Here is a tiny trained network, its code and every weight. The questions are about switching its units off for an input and a target symbol, where a switched-off unit gives its printed mean instead of its output.

import numpy as np


def w(rows, s, z=0):
    codes = np.array(rows[::2]) - 128.0
    scale = np.full(codes.shape[1], s)
    scale[-1] = z or s
    return codes * scale


def norm(h):
    return h / np.sqrt((h * h).mean(-1, keepdims=True) + 1e-5)


def f(y):
    return np.maximum(y, 0)


def softmax(a):
    e = np.exp(a - a.max(-1, keepdims=True))
    return e / e.sum(-1, keepdims=True)


def log_softmax(a):
    a = a - a.max(-1, keepdims=True)
    return a - np.log(np.exp(a).sum(-1, keepdims=True))


def net(x, mask):
    ids = ['ΓΔΨαμπσ'.index(c) for c in x.split()]
    T = len(ids)
    res = E[ids] + P[:T]
    u = 0
    for l in range(3):
        q, k, v = (norm(res) @ M[l].T for M in (Q, K, V))
        z = softmax(np.where(np.tri(T) > 0, q @ k.T / 2**0.5, -1e9)) @ v
        res = res + np.where(mask[u], z, O[l][:, -1]) @ O[l][:, :-1]
        u += 1
        y = f(norm(res) @ A[l][:, :-1].T + A[l][:, -1])
        res = res + np.where(mask[u : u + 12], y, B[l][:, -1]) @ B[l][:, :-1]
        u += 12
    return log_softmax(norm(res)[-1] @ U[:, :-1].T + U[:, -1])


Q, K, V, O, A, B = {}, {}, {}, {}, {}, {}
E = w([
[183,177,135,97,91,170,148,84],'Γ',
[123,78,107,151,98,145,69,152],'Δ',
[76,118,64,130,86,138,111,194],'Ψ',
[80,110,54,114,112,63,115,117],'α',
[102,255,140,119,167,96,84,136],'μ',
[160,123,105,180,193,143,184,152],'π',
[158,113,166,187,133,20,136,175],'σ',
],0.02)
P = w([
[41,108,144,138,169,140,134,49],'0',
[199,43,145,72,212,121,35,148],'1',
[115,155,37,146,106,94,112,110],'2',
[233,129,88,47,115,100,93,201],'3',
[38,141,90,170,49,111,172,122],'4',
[174,96,252,75,89,94,146,180],'5',
[50,165,148,170,88,157,121,148],'6',
],0.013)
Q[0] = w([
[217,218,111,1,192,144,82,147],'L0H1',
[193,32,135,94,41,124,246,136],'L0H1',
],0.0091)
K[0] = w([
[122,82,175,58,177,155,121,129],'L0H1',
[246,137,49,64,141,88,88,186],'L0H1',
],0.014)
V[0] = w([
[92,68,107,203,223,163,173,215],'L0H1',
[138,1,116,167,60,202,126,75],'L0H1',
],0.0087)
O[0] = w([
[180,82,194,164,26,3,196,16,236],'L0H1',
[30,23,184,72,151,116,234,203,254],'L0H1',
],0.0069,0.0029)
A[0] = w([
[207,84,126,179,228,203,201,2,45],'L0N1',
[80,95,64,134,213,252,117,145,17],'L0N2',
[210,185,161,127,141,96,240,74,156],'L0N3',
[133,174,143,226,198,35,169,200,24],'L0N4',
[173,147,152,6,99,196,141,104,73],'L0N5',
[166,191,185,220,103,136,195,173,58],'L0N6',
[125,63,79,196,210,122,102,100,165],'L0N7',
[128,169,175,80,149,141,131,166,2],'L0N8',
[79,165,168,77,134,101,33,129,111],'L0N9',
[140,128,74,156,214,95,149,209,98],'L0N10',
[108,224,160,92,172,166,181,171,68],'L0N11',
[96,115,163,157,151,85,159,120,81],'L0N12',
],0.0087,0.006)
B[0] = w([
[1,76,43,131,199,150,214,129,159],'L0N1',
[156,174,147,102,153,204,147,83,170],'L0N2',
[74,167,109,175,228,215,163,152,254],'L0N3',
[225,95,113,147,99,68,156,166,223],'L0N4',
[130,168,120,186,78,151,161,123,173],'L0N5',
[184,185,45,113,55,155,184,162,187],'L0N6',
[81,106,147,205,162,100,89,136,244],'L0N7',
[100,140,107,161,89,131,75,181,140],'L0N8',
[78,134,104,102,100,138,113,189,196],'L0N9',
[89,90,109,143,158,127,139,61,196],'L0N10',
[139,85,86,174,73,182,93,122,169],'L0N11',
[138,155,99,102,130,121,114,173,195],'L0N12',
],0.009,0.0042)
Q[1] = w([
[208,72,60,135,152,149,207,126],'L1H1',
[199,152,138,1,97,114,115,147],'L1H1',
],0.0087)
K[1] = w([
[126,135,232,215,244,117,113,115],'L1H1',
[227,101,106,2,160,104,113,169],'L1H1',
],0.0064)
V[1] = w([
[238,76,218,169,249,129,128,86],'L1H1',
[183,82,203,196,51,161,2,240],'L1H1',
],0.0049)
O[1] = w([
[22,255,166,104,58,169,175,95,6],'L1H1',
[49,173,121,67,203,9,93,156,149],'L1H1',
],0.0088,0.0026)
A[1] = w([
[116,173,84,93,177,240,104,102,82],'L1N1',
[144,139,139,112,106,202,207,74,77],'L1N2',
[134,90,178,97,28,98,139,51,2],'L1N3',
[115,87,213,92,119,166,103,154,102],'L1N4',
[137,158,119,77,151,138,53,149,103],'L1N5',
[114,205,151,136,111,75,147,162,7],'L1N6',
[147,68,152,142,78,100,107,131,131],'L1N7',
[145,121,121,100,225,162,206,107,144],'L1N8',
[126,247,159,184,174,134,97,63,139],'L1N9',
[98,102,142,135,108,156,88,143,90],'L1N10',
[47,113,155,60,113,120,157,134,76],'L1N11',
[116,150,126,100,139,160,39,49,83],'L1N12',
],0.012,0.008)
B[1] = w([
[64,167,227,113,129,135,255,82,199],'L1N1',
[228,191,212,151,120,95,37,126,177],'L1N2',
[112,70,127,100,30,236,165,68,142],'L1N3',
[71,116,85,75,89,83,193,148,179],'L1N4',
[136,155,53,187,141,160,148,81,187],'L1N5',
[179,119,104,127,126,236,105,196,156],'L1N6',
[166,117,174,91,111,138,168,54,254],'L1N7',
[68,161,153,158,129,167,63,91,184],'L1N8',
[166,11,68,41,188,97,200,127,196],'L1N9',
[178,153,91,139,184,133,145,136,176],'L1N10',
[57,170,144,120,98,56,178,150,185],'L1N11',
[155,221,126,139,73,92,81,87,151],'L1N12',
],0.0096,0.0064)
Q[2] = w([
[109,139,116,100,156,254,168,70],'L2H1',
[61,25,153,237,101,192,75,107],'L2H1',
],0.0088)
K[2] = w([
[75,151,149,102,206,239,150,107],'L2H1',
[66,132,50,253,62,132,254,120],'L2H1',
],0.0078)
V[2] = w([
[218,103,128,147,44,139,127,254],'L2H1',
[119,121,97,223,143,8,135,77],'L2H1',
],0.0069)
O[2] = w([
[121,175,128,104,208,79,134,9,88],'L2H1',
[185,207,254,10,150,207,119,160,254],'L2H1',
],0.0093,0.0062)
A[2] = w([
[159,56,145,169,153,57,155,112,100],'L2N1',
[94,140,135,114,99,179,136,159,112],'L2N2',
[16,119,86,174,223,144,116,136,55],'L2N3',
[142,206,127,113,139,126,120,106,93],'L2N4',
[135,164,101,187,123,133,5,122,14],'L2N5',
[176,139,161,119,89,85,101,146,143],'L2N6',
[112,149,108,139,112,172,113,123,121],'L2N7',
[161,84,93,84,144,191,93,159,10],'L2N8',
[105,204,168,81,142,159,116,38,48],'L2N9',
[147,151,139,196,134,135,137,108,117],'L2N10',
[137,171,109,146,187,162,129,190,97],'L2N11',
[28,101,145,101,116,62,148,170,27],'L2N12',
],0.018,0.014)
B[2] = w([
[170,181,157,106,163,92,107,77,204],'L2N1',
[181,127,117,123,150,93,134,123,197],'L2N2',
[62,91,114,223,165,162,144,80,181],'L2N3',
[116,153,137,117,128,181,118,123,181],'L2N4',
[161,148,196,226,113,59,73,215,151],'L2N5',
[126,127,121,163,130,130,191,121,240],'L2N6',
[149,173,129,144,124,85,139,129,173],'L2N7',
[163,83,44,81,156,148,69,155,165],'L2N8',
[92,234,111,80,142,183,22,75,173],'L2N9',
[123,137,81,96,133,106,148,176,187],'L2N10',
[131,93,161,133,81,128,133,106,206],'L2N11',
[2,126,145,64,116,91,128,172,255],'L2N12',
],0.019,0.0082)
U = w([
[88,238,130,95,142,206,73,78,134],'Γ',
[148,170,164,197,97,84,60,187,142],'Δ',
[18,138,143,65,120,70,137,166,209],'Ψ',
[138,86,173,117,3,156,126,71,82],'α',
[156,81,56,68,189,154,94,154,137],'μ',
[60,98,128,214,218,165,148,80,181],'π',
[167,158,127,117,226,10,158,29,2],'σ',
],0.0055,0.0013)

Each question gives the input, a string of symbols that net reads in full, and the target symbol t.
The units are the heads (2 rows each of Q, K, V and O) and the neurons (one row each of A and B). Each row of codes is followed by its name. A weight is (code - 128) times the scale printed after its matrix; where a second scale follows, it is the last column's (O, A, B and U).
mask holds one flag per unit, layer by layer, with each layer's heads first. A switched-off unit (its flag False) gives its mean, the last column of its rows in O or B, instead of its output. The means were averaged over made-up inputs and are rounded, as every weight is.
A unit's drop is (log p(t) with every unit on - log p(t) with that unit switched off) / (log p(t) with every unit on - log p(t) with every unit switched off).
The circuit of an input: a set's keep is (log p(t) with only the set's units on - log p(t) with every unit switched off) / (log p(t) with every unit on - log p(t) with every unit switched off). Starting from the 12 units with the biggest drops (on a tie, the unit counted first), units are removed one at a time, each time the one whose removal leaves the highest keep (on an exact tie, the one counted first), for as long as the keep stays at least 0.8.
circuit, biggest first: the units of the circuit, biggest drop first
k most important neurons: the k neurons with the biggest drops, biggest first
top k neurons in layer l: the k neurons of layer l with the biggest drops, biggest first
input Δ μ Δ σ Γ Δ Ψ, target π: circuit, biggest first => L0H1, L2N3
input α Γ α Δ μ, target Δ: 2 most important neurons => L0N9, L0N11
input σ Ψ Δ α Γ Ψ, target μ: circuit, biggest first => L0H1, L2N8, L1H1
input μ Δ Δ Γ σ α, target π: circuit, biggest first => L0H1, L2N3, L2H1
input Δ Γ σ Δ, target π: circuit, biggest first => L0H1, L2H1, L2N3
input Ψ σ Γ π σ α α, target Γ: circuit, biggest first => L2H1, L2N9, L0H1
input σ Ψ Ψ Δ, target σ: 4 most important neurons => L0N3, L2N12, L1N1, L1N5
input σ Δ π μ σ Γ, target Γ: circuit, biggest first => L2N9, L0N3
input α α Δ π σ Ψ, target α: circuit, biggest first => L0H1, L1N3
input π μ Δ Ψ, target Δ: circuit, biggest first => L0H1, L2N5
input Δ Δ Δ Ψ Δ Δ σ, target σ: most important neuron => L2N1
input Δ π α Γ Γ Ψ, target π: circuit, biggest first => L0H1, L2H1, L2N3
input α Γ α Γ Γ α Δ, target π: circuit, biggest first => L0H1, L2N3
input Δ Δ Δ α Δ Γ, target Γ: circuit, biggest first => L0N3, L2N9
input μ μ Ψ Δ σ, target σ: circuit, biggest first => L2N1
input α Ψ Ψ Δ α, target σ: circuit, biggest first => L1H1, L2N1
input Ψ Δ Δ μ, target α: 3 most important neurons => L2N11, L0N3, L0N9
input π Δ Δ α Δ π, target Δ: top 2 neurons in layer 1 => L1N2, L1N8
input σ Γ π μ, target μ: 3 most important neurons => L1N9, L1N1, L1N6
input α α σ μ Ψ, target Γ: 3 most important neurons => L1N9, L2N9, L0N3
input Γ Δ Γ α Δ π, target π: top 3 neurons in layer 0 => L0N1, L0N7, L0N10
input Δ σ Ψ Ψ, target Γ: 2 most important neurons => L0N4, L1N9
input σ Δ σ Ψ Δ μ, target μ: 2 most important neurons => L0N3, L1N9
input π Δ μ, target σ: 3 most important neurons => L1N9, L0N3, L2N1
input α σ Δ Δ, target Γ: most important neuron => L1N5
